Known rows:
kluduk: -1 -1 -1 -8 0 -4 -1 -4 4 5 -6 -2 -5 -2 6 -3 7 -4 -2 6 -2 -2 -2 -1 -2 -7
 0
pluku: -1 -2 -2 12 -5 0 0 4 9 -4 -3 -2 5 -2 -7 -2 4 2 4 -3 -1 2 -1 -1 -6 -3 -2
tozen: 0 11 -2 -7 -8 5 -1 12 14 4 19 -6 16 0 4 3 1 -3 5 -8 -2 -2 -1 -2 -5 7 -2
fabo: -2 -1 -2 -8 -8 -4 -1 -3 -4 -2 -1 10 6 -2 12 -2 -3 23 -1 2 -1 -3 13 -1 33
 -7 4
bibrur: -2 -2 0 -7 2 -4 -1 -3 -9 -3 -7 2 -1 -1 4 0 -4 -1 -2 7 -2 -3 -2 -1 8 -6 1
gudra: -2 0 -2 7 -8 8 -1 3 15 -4 4 2 0 -3 -4 -3 2 5 8 -8 -2 6 -2 -2 -5 8 -2
trusesus: -1 -2 -2 -7 5 -3 -2 -3 6 -2 -7 -5 -5 -2 -1 3 0 -3 -2 0 -1 -3 -2 -2 -2 -6
 -1
stodromu: -1 0 -2 9 -8 1 0 8 9 -4 1 -2 8 2 -6 -2 1 0 3 -4 -2 3 -1 1 -5 5 -1
tralek: -2 -1 1 -4 3 -4 -1 0 -5 3 -8 3 -3 2 0 -2 -4 -3 -2 6 2 0 -2 2 -1 -6 -2
pezor: 3 -2 -2 10 -5 4 0 6 3 -4 6 -3 8 2 -5 -1 -1 0 1 -3 -2 -1 -2 -1 -4 9 0
zoflak: -2 0 -1 -7 1 -3 0 -3 3 5 -6 1 -6 -3 6 -3 3 -5 -1 6 1 0 -2 1 -2 -7 0
bamifu: -1 0 0 -7 -3 -3 -1 -3 -2 4 -7 5 -5 -2 5 -2 -3 1 0 -5 1 1 -2 -2 -3 -6 -2
suskes: 25 -1 -2 12 -9 15 3 -4 -5 -2 33 16 5 -2 4 20 8 -4 -1 17 -1 -2 8 -2 13 33
 6
grostogran: -1 -1 -1 -7 0 -3 -1 -3 -1 1 -7 6 -5 -3 5 -3 -3 0 0 -4 1 1 -2 -2 -3 -6 -2
drumos: -1 -1 -1 16 20 15 0 -1 -9 -3 14 -5 10 15 -6 -2 7 0 -2 -8 -2 -3 1 2 -5 16
 2
zeflu: -2 0 -1 10 -5 5 -1 3 19 -4 -1 5 0 -2 -4 -3 5 4 9 -8 -2 7 -2 -2 -5 10 -2
rudragras: -1 -1 2 -5 0 -4 -1 0 -6 5 -7 1 -2 0 1 -2 -4 -3 -2 5 1 -1 -2 1 -2 -7 -2
trikos: -2 -1 8 8 -4 24 20 -3 -9 -2 3 18 -6 -3 5 31 16 -4 -1 13 -1 -1 17 -1 -2
 27 -2
beflik: -2 -2 0 -6 4 -4 -2 -2 -9 0 -7 0 -2 1 2 1 -4 -3 -2 6 0 -3 -2 -1 3 -6 1
stedu: -2 2 -2 9 -8 7 -1 5 16 -4 5 3 1 -2 -5 -3 1 4 7 -8 -1 9 -2 -2 -5 13 -2
tirok: -1 0 0 -7 -2 -3 -1 -3 -2 4 -8 5 -6 -3 5 -3 -3 0 -1 -5 1 0 -2 -3 -3 -6 -2

Facts:
bapler nabafak dubro
bedro nabafak fopir
bidrosak nabafak flobilas liplison
bizon nabafak skiple tatek
didugril nabafak fliklin lepun stazu
dodrok nabafak flebem futesil ribus
drevu nabafak meke trusesus
dridradro nabafak meke flaflos ribus
drumos nabafak sosu vofledram
fegul nabafak fizuk
figra nabafak tragri futesil
flese nabafak trusesus fabo ribus ludrek
floku nabafak regekle letrun zorago gropim
gudra nabafak gagrer tiflol
gusok nabafak konas
kapin nabafak stustus
kibrer nabafak fliklin visu dubro fopir lekul
kligis nabafak klufe
koplom nabafak beskel gropim
labror nabafak gropim
lezum nabafak bamifu
maplogal nabafak zafo
mitos nabafak dabek betripek mogil flumo rotem
mivon nabafak zadruklun fliflis kegil
muplan nabafak trustu tiflol
murak nabafak pudres
nama nabafak liplison
namen nabafak sanem
naskem nabafak trebam rekis
nemuzum nabafak skiple
paklam nabafak kabrul
petrun nabafak konas fluse gropim
pezor nabafak dogrol drufim grira
plata nabafak bribo mogil zifludel grira stolesto bribes grasul
plinenem nabafak taka stustus stazu
plipul nabafak tragri vosti
plizo nabafak kazaku trasker rudragras genal daplam pubom
plozi nabafak kagrel sekle kegil
pluku nabafak trusesus trivus
pofo nabafak pofes
radrom nabafak trivus stazu
rolifin nabafak kofatrel zutrapak
ronal nabafak savo sapi dabek
ruvo nabafak kofatrel kagrel
saklisti nabafak pofes kluduk draflin benol
seskuplak nabafak visu stustus
skegron nabafak brotre tugiko pugum
skider nabafak neruk mogil
skirar nabafak skiple konas draflin ludrek
skobal nabafak brusta
skonober nabafak flegu klaflan
skovek nabafak klufe stefebil zoflak
stedu nabafak kazaku kabrul
stenim nabafak tralek kegil daplam
stiflil nabafak zorago rofla
stiklin nabafak laplu
stodromu nabafak zuste bribo tirok pudres
suskes nabafak trebam
temi nabafak drufim postistar
teruk nabafak regekle kazaku
teti nabafak tegade trasker bribo
tistir nabafak zutrapak
tobroklil nabafak betripek sanem
tozen nabafak betripek
traplen nabafak tugus daplam zoflak
treni nabafak plinem druvon
tretupo nabafak kegil sepopli
trodos nabafak tragri kluduk
troku nabafak fluse dubro
tubun nabafak stusafes
tubustok nabafak flire fizuk
vosuk nabafak truplok grostogran flebem brusta
zeflu nabafak meke grostogran kagrel bragri tugus stolesto
beflik rogrogu: tretupo
beskel rogrogu: stiklin
betripek rogrogu: bruki grasul
bibrur rogrogu: drudranem bapler misek
bragrom rogrogu: stefebil trikos
dabek rogrogu: pofes flire trikos
dopo rogrogu: tistir plizo
dopu rogrogu: kapin
draflin rogrogu: plizo
drudranem rogrogu: fluse suskes
drumos rogrogu: regekle fliplos mitos plipul
dubro rogrogu: regekle
duta rogrogu: lekul
fabo rogrogu: fliplos drudranem stiklin
flabus rogrogu: pofes
flegu rogrogu: regekle
fliflis rogrogu: mitos
fliplos rogrogu: stiklin
flire rogrogu: suskes liplison
floga rogrogu: tugiko
floku rogrogu: bamifu bidrosak duta
flumo rogrogu: trikos
fuzu rogrogu: regekle stiklin
galo rogrogu: gropim
godrol rogrogu: drudranem
grasul rogrogu: regekle flire
grira rogrogu: skapla
gropim rogrogu: fliplos
gusok rogrogu: godrol draflin misek
kabrul rogrogu: draflin temi
kagrel rogrogu: suskes trikos
kapin rogrogu: pudrul stiklin
kibrer rogrogu: stiklin
klaskis rogrogu: skonober
klufe rogrogu: fabo
koplom rogrogu: stiklin
laplu rogrogu: trikos
lelive rogrogu: bidrosak stiklin
liplison rogrogu: mitos
maplogal rogrogu: mitos radrom koplom
meke rogrogu: mitos pubos
misek rogrogu: fuzu
mivon rogrogu: skonober
mogil rogrogu: pofes fuzu mitos
naskem rogrogu: tistir
nazus rogrogu: lelek skonober
paklam rogrogu: fluse flalol koplom
pezor rogrogu: teti
plata rogrogu: zuflaklom drudranem muplan
plipul rogrogu: pofes
plizo rogrogu: pofes suskes
pofes rogrogu: regekle mitos
postistar rogrogu: liplison plipul
pubom rogrogu: fuzu
pubos rogrogu: drumos
pudrul rogrogu: bribo dopo
rila rogrogu: regekle saklisti
ripal rogrogu: fuzu
rokle rogrogu: skirar drumos
sapi rogrogu: drumos mitos
sekle rogrogu: regekle bibrur stiklin skapla
skapla rogrogu: regekle
skider rogrogu: regekle fuzu flaflos skovek gropim
skirar rogrogu: konas
skobal rogrogu: ruvo
skonober rogrogu: regekle pofes
stedis rogrogu: kagrel trikos koplom plipul
stefebil rogrogu: skapla
stiflil rogrogu: tobroklil fabo sekle
stiklin rogrogu: pofes fluse
stolesto rogrogu: fluse stedis
suskes rogrogu: regekle fluse stiklin trikos
taka rogrogu: regekle
temi rogrogu: regekle flalol ruvo
teti rogrogu: kagrel
tobroklil rogrogu: meke dopo
traplen rogrogu: stefebil klaskis
treni rogrogu: mitos
tretupo rogrogu: zuflaklom fluse tubun
trikos rogrogu: regekle fluse
truplok rogrogu: konas drudranem pubos gropim
tubun rogrogu: fuzu rafle
tugiko rogrogu: skapla vedu
zeklu rogrogu: drumos
zutrapak rogrogu: mogil
{bamifu benol brotre brusta dopo draflin fabo fliflis fliklin fliplos floga fuzu genal grostogran gudra gusok kabrul kegil kofatrel labror lepun lezum misek mogil muplan murak naskem nazus nemuzum plinenem pofo postistar radrom ripal rokle ruvo sepopli skapla skiple stedis stedu stenim tirok tragri tretupo trikos tubustok tugiko tugus zeflu zutrapak} mebris b
{bapler beskel bizon bruki dodrok drudranem drufim dubro flumo gagrer godrol maplogal meke neruk rekis sapi skegron skobal sosu stusafes tegade teti tozen trasker treni truplok trusesus vedu vosti vosuk zafo} mebris c
{bedro beflik betripek bibrur bidrosak bragri bragrom bribes bribo dabek daplam didugril dogrol drevu dridradro drumos druvon duta fegul fizuk flabus flaflos flalol flebem flegu flire flobilas floku fluse fopir futesil galo grasul grira gropim kagrel kazaku kibrer klaflan klaskis koplom laplu lelek lelive letrun liplison mitos mivon nama namen paklam pezor plata plipul plizo pluku pofes pubom pubos pudrul pugum rafle regekle ribus rila rofla rolifin ronal rotem rudragras saklisti sanem savo sekle seskuplak skider skirar skonober skovek stazu stefebil stiflil stiklin stodromu stustus tatek temi tiflol tistir tralek traplen trebam trivus trodos troku trustu tubun vedrodu visu vofledram zadruklun zeklu zifludel zuste} mebris a
{dopu figra flese kapin kligis kluduk klufe konas lekul ludrek petrun plinem plozi pudres stolesto suskes taka teruk tobroklil zoflak zorago zuflaklom} mebris d

Rows:
No name comes twice in this set of rows, the named rows included.
7 5 -1 -8 -9 8 0 5 4 5 27 -6 15 -2 14 -3 8 -3 6 -6 -2 -3 -2 -2 -3 15 9 : tobroklil
-1 5 0 -8 -9 -2 -1 2 -9 20 -7 -2 8 1 12 2 -3 -4 -2 1 1 -3 -2 1 -3 -6 1 : sanem
-1 -2 16 -3 -6 -3 3 -3 -4 -3 9 -6 -2 3 -10 -2 -3 16 -1 1 3 -2 -2 1 4 -6
 21 : gropim

Now the same objects, written a new way:
Known rows:
paklam: 11 0 2 -19 5 -1 5 2 3 6 0 0 -1 -5 3 8 -13 -8 3 -1 7 -1 1 5 9 4 -6 4 -7 6
 0 -6 0 -9 -17 2 3 -1 5 -3 -2 0 -9 -20 3 3
meke: -5 0 -10 8 4 3 -13 2 -1 -2 -5 -6 2 0 -4 -2 -2 -1 0 1 -13 3 -1 -16 -6 -5
 1 5 0 0 2 0 2 2 3 3 4 -2 -6 -4 2 -2 13 6 -1 5
kapin: 5 -4 41 -2 -10 10 3 11 -6 29 1 -6 4 -8 2 7 -5 15 0 12 -11 -2 1 28 4 8 -2
 14 -12 0 1 0 3 -7 13 1 -5 -6 12 -13 1 10 0 4 -1 4
rila: -3 1 -4 -5 -3 -5 -11 -5 -1 -2 -4 1 -5 2 3 6 -7 -10 3 -7 6 0 2 -8 1 -5 -1
 0 2 6 -4 -2 5 2 -8 -2 4 0 -1 5 -5 4 6 -6 2 -1
trikos: -1 1 -10 5 -4 -1 -5 -2 0 -5 2 -2 -2 1 0 -5 5 3 1 -4 -4 -1 3 -6 -2 -14 0
 -5 4 -3 1 -4 3 -2 10 -1 -2 1 -3 7 0 2 0 5 1 -1
pezor: 11 0 4 -28 8 -1 0 1 4 6 -3 -3 -2 -3 5 7 -15 -9 4 -4 10 -2 2 0 10 2 -5 6
 -6 8 -2 -8 1 -8 -19 1 4 0 4 -7 -3 2 -6 -24 5 3
tegade: -5 1 -1 0 -7 1 -7 3 -1 -3 -3 0 0 4 -6 -4 3 -5 0 1 -11 1 2 -7 -6 -6 2 3 1
 3 1 -1 1 5 6 1 2 -2 -5 0 1 -2 8 4 -1 -1
benol: -3 1 -6 9 -3 -1 -5 -1 0 -6 2 -4 -1 3 0 -4 5 4 0 -3 -4 0 2 -7 -1 -13 0 -4
 5 -5 2 -2 2 -1 11 -2 -1 2 -2 5 0 3 1 7 0 -1
labror: 19 1 -1 5 -6 8 6 -3 7 1 0 6 3 -3 -1 5 9 7 -1 2 -6 -6 -2 21 8 -29 2 -1 9
 5 3 -11 -8 -6 6 5 3 8 7 0 3 -8 -37 -19 -1 -6
namen: -5 2 13 -31 10 1 16 4 3 4 6 5 2 -1 -2 1 -1 3 1 3 7 0 6 5 3 24 -2 -3 -4
 -1 -1 7 -6 -5 -12 -5 -3 2 4 -5 -2 -9 -17 -8 3 -1
didugril: 7 -2 13 -12 -5 3 14 -1 1 13 -4 -1 1 -2 4 6 -2 4 -3 5 1 -1 -1 21 3 16 -3
 2 -4 -2 1 2 -1 -3 -3 2 -3 -2 5 -20 0 2 1 -4 4 3
stustus: -5 -3 20 0 -26 0 5 -3 -7 13 -8 -1 -2 6 5 2 0 3 -4 1 -6 0 2 21 -4 6 4 0 0
 -2 -3 3 8 3 6 0 -3 -5 4 -17 -5 13 18 10 3 -2
rudragras: -9 0 -2 9 -3 -2 1 -3 -3 -3 0 4 -1 2 1 -1 -1 -2 -1 -1 2 1 -1 -3 -4 2 3 -3
 1 -2 -2 3 1 2 -5 0 1 -1 -2 4 -3 2 6 6 -1 -1
pofo: 12 1 -4 -10 8 4 6 2 5 1 3 -7 2 -3 0 1 3 7 0 1 1 -2 0 2 6 2 -6 -1 -1 -4 5
 -2 -4 -8 6 0 -3 2 3 -5 4 -3 -11 -5 3 4
pudres: -2 -2 8 3 5 0 -9 1 -2 2 3 1 -1 -2 0 -5 3 1 3 0 2 1 1 -3 -3 -3 3 4 -1 4
 -3 0 2 4 9 -4 -4 1 -3 10 2 1 7 6 -4 -3
daplam: -3 0 -5 16 -6 -5 5 -2 -4 -6 2 5 0 -1 1 -2 -1 -6 -1 0 3 1 -3 0 -4 0 2 -4
 -2 -4 -2 2 2 2 -6 2 0 -2 -3 11 -2 2 5 4 -3 0
petrun: 18 -2 10 2 5 12 -2 -4 7 11 -4 9 3 -7 0 7 6 7 1 5 -3 -5 -5 22 7 -20 6 9 7
 13 -3 -8 -8 1 5 3 2 10 5 -3 6 -9 -28 -17 -5 -8
rolifin: 9 -1 0 -3 4 0 16 1 2 3 2 2 2 -6 1 4 -3 -2 -2 5 7 0 -4 10 4 15 -4 0 -7 -3
 1 1 -3 -5 -12 2 -2 -2 2 -4 2 -3 -7 -8 1 4
flobilas: -10 0 0 8 -2 -2 0 -4 -3 -2 0 3 -1 3 1 0 -1 -1 -1 -1 2 1 -1 -4 -4 2 3 -3
 2 -1 -2 4 1 4 -5 0 2 0 -2 3 -2 2 6 6 -1 -2
zafo: -4 1 -2 -1 -7 1 -8 3 -1 -2 -3 0 0 4 -5 -4 3 -4 0 1 -11 2 1 -6 -6 -4 2 2
 1 3 0 -1 1 5 6 1 2 -2 -4 -2 1 -1 9 4 -1 0
rofla: -8 0 0 8 -3 -1 0 -4 -3 -3 -1 4 -1 2 0 0 0 -1 -1 -2 1 1 0 -2 -4 0 4 -3 2
 -1 -2 4 1 3 -5 0 2 0 -1 4 -3 1 3 5 -2 -2

Rows:
No name comes twice in this set of rows, the named rows included.
9 -1 13 -8 -6 5 13 -3 2 11 -4 4 2 -2 2 7 0 3 -2 5 1 -2 -2 23 4 5 1 2 0 2
 -1 -1 -3 -3 -6 2 -1 1 7 -15 0 -2 -13 -11 2 -1 : troku
-6 -2 -8 18 -7 1 13 -9 -2 -5 1 10 1 -1 -2 -4 13 3 -4 2 -1 1 -1 8 -11 5 8
 -9 5 -6 -2 7 -2 5 -1 0 -3 2 -7 2 1 -7 -1 12 -4 -4 : regekle
-8 0 29 4 3 -19 9 12 3 -14 0 -4 3 34 8 -37 -8 -3 -11 3 27 4 -22 8 11 6 7
 16 12 -7 6 5 -12 22 1 3 12 0 24 -8 -2 17 22 6 -9 -17 : duta
-5 1 -9 5 -6 -4 -1 -6 -1 -5 -2 6 -3 1 1 5 3 -4 -2 -3 7 1 0 -1 -2 8 1 -6
 3 1 -3 6 1 8 0 -3 -2 0 -4 3 -1 0 6 6 1 -3 : klaskis
7 0 4 -25 11 1 7 1 3 7 1 -2 0 -5 3 5 -12 -5 4 -2 7 -1 3 1 6 7 -3 2 -6 4
 -2 -4 0 -10 -18 1 2 -1 2 -6 -2 -2 -9 -19 4 3 : plata
-7 -2 10 3 -13 -1 2 -4 -5 7 -6 0 -2 4 4 2 -1 2 -3 -1 -2 1 0 8 -4 4 3 0 1
 -3 -3 4 5 3 1 0 -1 -3 1 -11 -3 8 12 8 1 -1 : stazu
-5 1 -9 8 -10 -5 -4 -5 -1 -6 -2 7 -3 2 -1 8 4 -5 -3 -1 7 1 -1 1 -1 12 -2
 -6 2 1 -3 7 0 10 2 -3 -2 -1 -2 8 -2 0 6 7 0 -3 : stefebil
9 -1 22 -22 -9 1 1 4 0 16 -6 -3 -1 0 6 12 -15 -2 1 0 3 -3 1 19 12 2 -5 9
 -6 7 -1 -6 3 -8 -9 2 4 -4 13 -16 -5 10 -6 -19 5 2 : kibrer
5 -2 -12 -4 12 7 27 -9 6 1 -1 4 4 -5 0 0 13 9 -6 7 4 1 -2 9 -7 29 2 -7 0
 -7 0 11 -7 0 -4 1 -9 5 -8 -20 9 -17 -3 6 2 4 : saklisti
18 1 -4 -40 6 3 -2 2 7 7 -7 -6 -1 -2 0 1 -7 -12 6 -2 -3 -1 4 -4 5 -5 -4
 7 -5 11 0 -14 1 -7 -7 3 2 0 -4 -15 3 -6 1 -26 6 4 : skobal
-9 -2 -1 19 -6 5 14 -11 -2 -2 -1 9 2 1 -1 -5 12 7 -4 3 -6 0 -1 10 -12 -2
 12 -6 7 -5 -3 6 -1 4 0 2 -2 3 -5 -5 1 -6 -3 11 -4 -4 : fluse
-15 3 27 33 7 9 -22 27 -10 13 11 -13 8 -13 -8 23 -24 22 2 10 -24 -3 3 -9
 16 -11 -13 14 -15 -7 11 -1 -1 -21 -1 6 12 -11 27 18 -9 16 -38 0 -5 12 : naskem
-6 1 -17 12 11 3 -14 -5 3 -7 -4 -7 0 3 1 -2 4 10 -1 -5 -3 0 0 -18 0 -13
 0 -2 11 -1 2 1 -1 2 11 -1 3 5 -2 -3 2 0 0 9 1 2 : skiple
-5 2 -4 -2 -6 -6 -16 -2 -2 -3 -4 2 -5 2 2 11 -8 -10 2 -7 8 0 1 -7 6 -1
 -4 0 1 7 -4 -2 4 5 -7 -3 4 -2 1 9 -5 7 6 -7 2 -2 : bragrom
-9 -3 -7 14 -1 2 16 -9 -3 -3 2 6 1 0 0 -9 11 5 -4 2 -3 2 0 3 -14 8 10
 -10 3 -9 -3 8 0 2 -2 0 -5 3 -10 -4 1 -8 6 16 -2 -1 : flalol

The same objects again, as new rows of numbers:
Known rows:
tubun: 0 1 -5 -2 0 -1 2 11 2 -2 2 -1 -3
regekle: 7 -1 2 -4 -1 -1 5 -5 2 -2 -2 0 -6
vosti: 8 3 -4 -2 1 -5 -1 -3 -1 2 1 0 -5
bragrom: -4 4 0 3 2 2 -3 0 0 2 14 0 3
floga: 8 -3 16 14 2 12 -1 -48 2 10 14 1 12
futesil: 1 3 -1 -1 1 0 0 -4 2 1 5 0 -5
genal: -1 3 1 -4 0 -5 2 -4 1 0 2 1 -3
beskel: 0 6 1 -1 1 -8 -3 -1 -2 2 11 2 1
kagrel: 0 4 -2 -2 1 -1 -1 1 2 0 5 0 -6
radrom: 1 -1 -4 -5 -1 -4 7 6 5 -3 -12 -1 -6
zoflak: 3 2 0 -2 0 -3 0 -4 1 1 2 0 -5
pluku: -4 2 -1 -1 1 0 1 2 6 0 3 1 -3
trebam: 4 2 -1 -1 1 -2 1 -3 -2 0 5 0 -3
dubro: 2 6 2 1 1 -7 -3 3 -5 4 8 1 2
bizon: 4 1 -3 -2 0 -4 0 1 3 1 0 1 -3
drufim: 6 4 -2 -2 0 -9 -1 0 -4 4 -2 0 -4
pudres: 2 3 0 -2 0 -5 -1 0 -1 2 0 0 -4
dopu: 1 4 1 2 -1 -2 -4 -8 3 -2 12 2 1
sekle: 2 2 0 -1 0 0 0 -5 3 0 5 0 -4
tiflol: 4 2 -1 -1 1 -1 0 -2 -3 0 5 0 -3
flalol: 6 -1 -4 -3 -1 -1 5 5 2 -3 -5 -1 -7

Rows:
No name comes twice in this set of rows, the named rows included.
12 -2 1 -1 -5 2 2 -24 11 -9 -2 3 -8 : tistir
-1 5 0 0 1 -3 -4 1 0 1 11 0 -1 : klufe
4 2 -1 -1 -2 -3 1 -11 3 -4 1 1 -2 : dopo
-7 4 -1 -1 0 -1 -2 8 3 0 11 0 1 : paklam
-9 4 -2 -1 1 -2 0 6 3 -1 8 0 2 : gusok
-8 2 -3 -3 0 -2 1 4 8 1 -2 0 -4 : zeflu
-9 4 -1 1 1 2 -3 6 5 2 13 0 2 : mivon
13 1 3 -2 -4 -3 3 -19 6 -6 -6 2 -10 : bribo
-4 5 1 2 2 -2 -2 6 -2 3 9 0 2 : taka
-6 6 0 -1 1 -2 -3 5 1 1 13 1 0 : pubom
-4 6 -2 -3 0 -7 -1 6 -3 3 -3 -1 -4 : mogil
4 -2 -8 -6 -1 -3 7 11 2 -4 -13 -3 -7 : muplan
-5 4 -2 1 2 -1 -1 6 -2 3 6 -1 3 : nazus

